Below are the code and all the weights of a small trained network. Each question names an input and a target symbol and asks about switching units off, where a switched-off unit gives its printed mean instead of its output.

import numpy as np


def w(rows, s, z=0):
    codes = np.array(rows[::2]) - 128.0
    scale = np.full(codes.shape[1], s)
    scale[-1] = z or s
    return codes * scale


def norm(h):
    return h / np.sqrt((h * h).mean(-1, keepdims=True) + 1e-5)


def f(y):
    return y / 2 * (1 + np.tanh(0.7978845608 * (y + 0.044715 * y**3)))


def softmax(a):
    e = np.exp(a - a.max(-1, keepdims=True))
    return e / e.sum(-1, keepdims=True)


def log_softmax(a):
    a = a - a.max(-1, keepdims=True)
    return a - np.log(np.exp(a).sum(-1, keepdims=True))


def net(x, mask):
    ids = ['βγδεηθλμξπστφψω'.index(c) for c in x.split()]
    T = len(ids)
    res = E[ids] + P[:T]
    u = 0
    for l in range(2):
        q, k, v = (norm(res) @ M[l].T for M in (Q, K, V))
        z = softmax(np.where(np.tri(T) > 0, q @ k.T / 3**0.5, -1e9)) @ v
        res = res + np.where(mask[u], z, O[l][:, -1]) @ O[l][:, :-1]
        u += 1
        y = f(norm(res) @ A[l][:, :-1].T + A[l][:, -1])
        res = res + np.where(mask[u : u + 8], y, B[l][:, -1]) @ B[l][:, :-1]
        u += 8
    return log_softmax(norm(res)[-1] @ U[:, :-1].T + U[:, -1])


Q, K, V, O, A, B = {}, {}, {}, {}, {}, {}
E = w([
[117,211,165,92],'β',
[152,146,195,159],'γ',
[123,128,145,154],'δ',
[64,124,142,138],'ε',
[91,120,125,117],'η',
[150,146,186,128],'θ',
[162,31,213,128],'λ',
[73,75,135,77],'μ',
[188,29,154,157],'ξ',
[133,125,138,163],'π',
[5,72,186,162],'σ',
[166,104,143,136],'τ',
[205,58,157,153],'φ',
[40,63,108,168],'ψ',
[138,161,138,130],'ω',
],0.015)
P = w([
[89,166,65,128],'0',
[126,53,198,83],'1',
[255,30,137,187],'2',
[131,252,201,108],'3',
[146,71,202,52],'4',
[236,32,160,214],'5',
[139,253,201,103],'6',
[150,72,193,37],'7',
[239,37,145,224],'8',
],0.0049)
Q[0] = w([
[139,24,91,112],'L0H0',
[102,69,255,81],'L0H0',
[169,186,197,22],'L0H0',
],0.0084)
K[0] = w([
[95,2,3,85],'L0H0',
[114,182,32,193],'L0H0',
[149,182,79,174],'L0H0',
],0.0098)
V[0] = w([
[61,101,76,3],'L0H0',
[179,192,102,181],'L0H0',
[104,65,228,96],'L0H0',
],0.0042)
O[0] = w([
[185,177,188,107,3],'L0H0',
[187,90,2,221,143],'L0H0',
[77,48,252,172,170],'L0H0',
],0.0053,0.003)
A[0] = w([
[247,68,146,185,145],'L0N0',
[73,35,83,91,2],'L0N1',
[96,1,221,153,128],'L0N2',
[191,232,160,65,46],'L0N3',
[152,158,104,109,50],'L0N4',
[182,191,110,91,139],'L0N5',
[139,230,129,112,141],'L0N6',
[226,110,120,171,88],'L0N7',
],0.0089,0.0046)
B[0] = w([
[1,88,137,95,199],'L0N0',
[97,124,127,155,131],'L0N1',
[191,92,132,92,247],'L0N2',
[102,20,119,66,129],'L0N3',
[89,82,103,100,116],'L0N4',
[115,63,95,168,123],'L0N5',
[194,120,86,173,132],'L0N6',
[99,110,130,164,150],'L0N7',
],0.0081,0.012)
Q[1] = w([
[94,45,95,254],'L1H0',
[138,13,208,172],'L1H0',
[203,152,61,115],'L1H0',
],0.0093)
K[1] = w([
[127,21,228,158],'L1H0',
[4,89,208,132],'L1H0',
[157,162,128,25],'L1H0',
],0.011)
V[1] = w([
[160,164,108,145],'L1H0',
[254,85,12,55],'L1H0',
[149,30,127,100],'L1H0',
],0.0066)
O[1] = w([
[203,141,207,139,36],'L1H0',
[61,61,126,50,14],'L1H0',
[142,116,4,120,255],'L1H0',
],0.0042,0.005)
A[1] = w([
[182,213,93,154,161],'L1N0',
[84,123,141,35,185],'L1N1',
[159,83,103,203,84],'L1N2',
[72,48,98,125,95],'L1N3',
[230,105,113,55,253],'L1N4',
[2,161,95,109,106],'L1N5',
[234,68,42,98,74],'L1N6',
[149,208,166,162,62],'L1N7',
],0.0084,0.0026)
B[1] = w([
[147,24,54,74,151],'L1N0',
[246,149,90,71,185],'L1N1',
[168,146,254,134,168],'L1N2',
[78,205,81,89,254],'L1N3',
[103,46,149,182,201],'L1N4',
[174,179,181,145,152],'L1N5',
[64,104,183,106,174],'L1N6',
[166,147,125,70,134],'L1N7',
],0.0068,0.0053)
U = w([
[115,118,103,103,69],'β',
[59,123,214,210,116],'γ',
[80,105,51,17,84],'δ',
[209,125,195,171,151],'ε',
[181,156,156,45,95],'η',
[153,210,170,102,255],'θ',
[232,94,46,135,161],'λ',
[155,98,174,90,62],'μ',
[167,138,120,71,122],'ξ',
[61,170,71,110,244],'π',
[119,66,180,191,88],'σ',
[97,97,112,111,46],'τ',
[110,80,97,170,63],'φ',
[129,132,83,246,198],'ψ',
[55,158,135,142,155],'ω',
],0.012,0.004)

Each question gives the input, a string of symbols that net reads in full, and the target symbol t.
The units are the heads (3 rows each of Q, K, V and O) and the neurons (one row each of A and B). Each row of codes is followed by its name. A weight is (code - 128) times the scale printed after its matrix; where a second scale follows, it is the last column's (O, A, B and U).
mask holds one flag per unit, layer by layer, with each layer's heads first. A switched-off unit (its flag False) gives its mean, the last column of its rows in O or B, instead of its output. The means were averaged over made-up inputs and are rounded, as every weight is.
A unit's drop is (log p(t) with every unit on - log p(t) with that unit switched off) / (log p(t) with every unit on - log p(t) with every unit switched off).
The circuit of an input: a set's keep is (log p(t) with only the set's units on - log p(t) with every unit switched off) / (log p(t) with every unit on - log p(t) with every unit switched off). Starting from the 12 units with the biggest drops (on a tie, the unit counted first), units are removed one at a time, each time the one whose removal leaves the highest keep (on an exact tie, the one counted first), for as long as the keep stays at least 0.8.
circuit, biggest first: the units of the circuit, biggest drop first
k most important neurons: the k neurons with the biggest drops, biggest first
k most important neurons of layer l: the k neurons of layer l with the biggest drops, biggest first
drop when u is switched off: that unit's drop, to one decimal
input λ γ δ β, target δ: circuit, biggest first	L0N3
input π π π δ η, target π: 2 most important neurons	L0N1; L0N2
input ω γ η η γ π ψ δ θ, target γ: circuit, biggest first	L0N2; L1N5; L0H0; L0N0
input γ δ ψ ξ δ β, target γ: 4 most important neurons of layer 0	L0N3; L0N2; L0N6; L0N0
input δ ε σ σ δ π π γ, target δ: 2 most important neurons	L0N0; L1N2
input π μ γ η γ, target π: 2 most important neurons	L0N0; L1N3
input π β γ τ γ φ δ δ, target π: circuit, biggest first	L0H0; L0N2; L1N3
input ε η ε, target ε: circuit, biggest first	L0H0; L1H0; L0N0
input γ δ β δ δ δ, target γ: 3 most important neurons	L0N0; L1N1; L1N0
input δ π δ φ γ δ γ τ, target δ: 2 most important neurons of layer 1	L1N1; L1N3
input ε γ θ τ δ, target ε: circuit, biggest first	L0H0; L1H0; L0N2; L0N0
input δ ψ δ γ δ π γ π, target δ: 4 most important neurons	L0N0; L0N2; L1N1; L1N3
input δ δ σ π δ, target δ: 2 most important neurons	L0N0; L0N2
input η σ γ π, target ψ: 2 most important neurons	L0N2; L1N1
input δ δ ξ δ σ, target δ: 3 most important neurons	L0N2; L1N3; L0N0
input γ π δ δ ψ β, target γ: 2 most important neurons	L0N3; L0N6
input π δ π ω π, target π: most important neuron	L0N2
input δ δ ε δ δ, target δ: drop when L0H0 is switched off	2.6
input π σ δ π ε, target π: drop when L0H0 is switched off	2.2
input δ τ δ ε π, target δ: drop when L0N2 is switched off	0.2
input π δ δ ξ δ π δ ε, target π: most important neuron	L0N1
